Below are the code and all the weights of a small trained network. Each question names an input and a class and asks about switching units off, where a switched-off unit gives its printed mean instead of its output.

import numpy as np


def w(rows, s, z=0):
    codes = np.array(rows[::2]) - 128.0
    scale = np.full(codes.shape[1], s)
    scale[-1] = z or s
    return codes * scale


def norm(h):
    return h / np.sqrt((h * h).mean(-1, keepdims=True) + 1e-5)


def f(y):
    return y / 2 * (1 + np.tanh(0.7978845608 * (y + 0.044715 * y**3)))


def log_softmax(a):
    a = a - a.max(-1, keepdims=True)
    return a - np.log(np.exp(a).sum(-1, keepdims=True))


def net(x, mask):
    res = np.array(x, float).reshape(1, 7) / 4 @ E
    u = 0
    for l in range(4):
        y = f(norm(res) @ A[l][:, :-1].T + A[l][:, -1])
        res = res + np.where(mask[u : u + 3], y, B[l][:, -1]) @ B[l][:, :-1]
        u += 3
    return log_softmax(norm(res)[-1] @ U[:, :-1].T + U[:, -1])


A, B = {}, {}
E = w([
[30,167,77,120,118,206,198,178,212,149,67],'x0',
[117,124,107,131,108,114,111,121,138,131,134],'x1',
[9,220,177,221,155,96,121,111,90,110,175],'x2',
[138,135,136,134,128,133,139,138,119,121,118],'x3',
[120,108,140,145,128,145,104,120,130,125,113],'x4',
[123,123,129,127,128,128,118,131,130,136,130],'x5',
[175,111,115,196,253,34,124,176,236,117,91],'x6',
],0.0042)
A[0] = w([
[229,84,193,153,103,83,75,92,54,81,252,5],'L0N0',
[122,180,166,60,27,187,100,89,65,123,145,64],'L0N1',
[218,112,60,74,114,153,135,103,137,176,66,37],'L0N2',
],0.0036,0.0024)
B[0] = w([
[146,207,157,66,158,76,114,54,132,254,22,251],'L0N0',
[97,9,72,153,246,117,205,150,45,100,177,253],'L0N1',
[117,146,229,168,86,172,94,126,163,68,201,181],'L0N2',
],0.006,0.0026)
A[1] = w([
[32,253,172,207,173,83,104,52,38,86,209,37],'L1N0',
[69,172,161,232,148,104,177,117,87,152,154,3],'L1N1',
[196,132,138,178,193,31,121,149,253,89,34,125],'L1N2',
],0.0031,0.0025)
B[1] = w([
[188,123,186,143,38,183,130,201,248,96,173,238],'L1N0',
[177,61,188,89,96,134,118,159,214,108,146,152],'L1N1',
[79,82,113,144,113,152,128,120,2,136,192,251],'L1N2',
],0.0057,0.003)
A[2] = w([
[252,56,93,44,110,179,106,128,130,122,121,4],'L2N0',
[149,106,92,166,235,51,100,199,168,101,134,60],'L2N1',
[46,196,77,111,123,217,161,161,175,170,32,51],'L2N2',
],0.0045,0.0011)
B[2] = w([
[69,231,150,211,109,144,114,212,219,96,174,238],'L2N0',
[95,53,58,41,85,193,218,114,72,85,150,179],'L2N1',
[254,165,202,68,176,13,8,8,55,195,89,252],'L2N2',
],0.0058,0.0027)
A[3] = w([
[125,145,189,154,70,177,127,191,253,81,178,7],'L3N0',
[95,78,115,121,136,169,147,139,70,170,210,246],'L3N1',
[88,32,80,149,118,169,196,106,47,85,164,157],'L3N2',
],0.0059,0.0015)
B[3] = w([
[152,170,254,184,37,164,126,169,207,109,223,243],'L3N0',
[81,92,30,159,155,166,126,185,184,69,98,233],'L3N1',
[60,105,35,126,159,123,195,163,70,119,32,253],'L3N2',
],0.0077,0.0061)
U = w([
[83,82,26,121,150,154,179,170,72,107,75,249],'0',
[206,173,174,60,157,60,78,2,72,234,70,87],'1',
[147,159,197,157,60,162,133,184,222,110,207,41],'2',
],0.0088,0.0016)

Each question gives the input, the list of numbers given to net, and the class t.
The units are the neurons (one row each of A and B). Each row of codes is followed by its name. A weight is (code - 128) times the scale printed after its matrix; where a second scale follows, it is the last column's (A, B and U).
mask holds one flag per neuron, layer by layer. A switched-off neuron (its flag False) gives its mean, the last column of its row in B, instead of its output. The means were averaged over made-up inputs and are rounded, as every weight is.
A unit's drop is (log p(t) with every unit on - log p(t) with that unit switched off) / (log p(t) with every unit on - log p(t) with every unit switched off).
The circuit of an input: a set's keep is (log p(t) with only the set's units on - log p(t) with every unit switched off) / (log p(t) with every unit on - log p(t) with every unit switched off). Starting from all 12 units, units are removed one at a time, each time the one whose removal leaves the highest keep (on an exact tie, the one counted first), for as long as the keep stays at least 0.8.
units of the circuit, in order: the units of the circuit, biggest drop first
top k neurons: the k neurons with the biggest drops, biggest first
top k neurons in layer l: the k neurons of layer l with the biggest drops, biggest first
drop of u: that unit's drop, to one decimal
input [2,-2,-7,3,-6,7,-6], class 2: units of the circuit, in order	[L2N0]
input [-8,5,-7,1,8,4,-4], class 1: top 3 neurons	[L0N0, L1N0, L3N0]
input [-7,3,1,5,-4,-5,-8], class 0: top 3 neurons	[L0N1, L2N2, L3N1]
input [-5,8,5,-1,-5,5,-5], class 0: top 3 neurons	[L2N2, L0N1, L3N0]
input [4,-2,-5,-6,7,-5,0], class 2: top 3 neurons	[L0N0, L0N2, L2N0]
input [6,-5,-1,-1,-7,8,4], class 1: top 2 neurons	[L2N2, L0N1]
input [6,6,-7,-3,-8,6,-4], class 2: top 3 neurons	[L0N0, L2N0, L0N2]
input [5,2,-1,-3,-1,-1,-4], class 1: top 2 neurons	[L2N2, L1N2]
input [1,6,-8,-6,5,2,6], class 2: top 3 neurons	[L2N0, L0N1, L3N0]
input [-7,4,5,-7,2,6,-8], class 0: top 2 neurons	[L0N1, L2N2]
input [-8,-2,8,-4,-2,-5,5], class 1: top 4 neurons	[L0N0, L2N0, L3N0, L0N2]
input [2,5,-3,2,-5,-6,2], class 2: top 3 neurons	[L0N1, L0N0, L0N2]
input [8,-1,3,-7,4,-6,6], class 1: top 2 neurons	[L2N2, L0N1]
input [-5,-4,4,7,6,-5,8], class 0: units of the circuit, in order	[L2N1]
input [-8,3,4,2,5,3,5], class 1: top 2 neurons in layer 0	[L0N0, L0N1]
input [-6,-7,0,-2,-7,7,0], class 1: drop of L3N0	0.0
input [4,-4,-6,-1,-4,-4,0], class 2: drop of L0N0	0.1
input [-8,3,-7,-6,2,-4,4], class 1: drop of L3N0	0.6
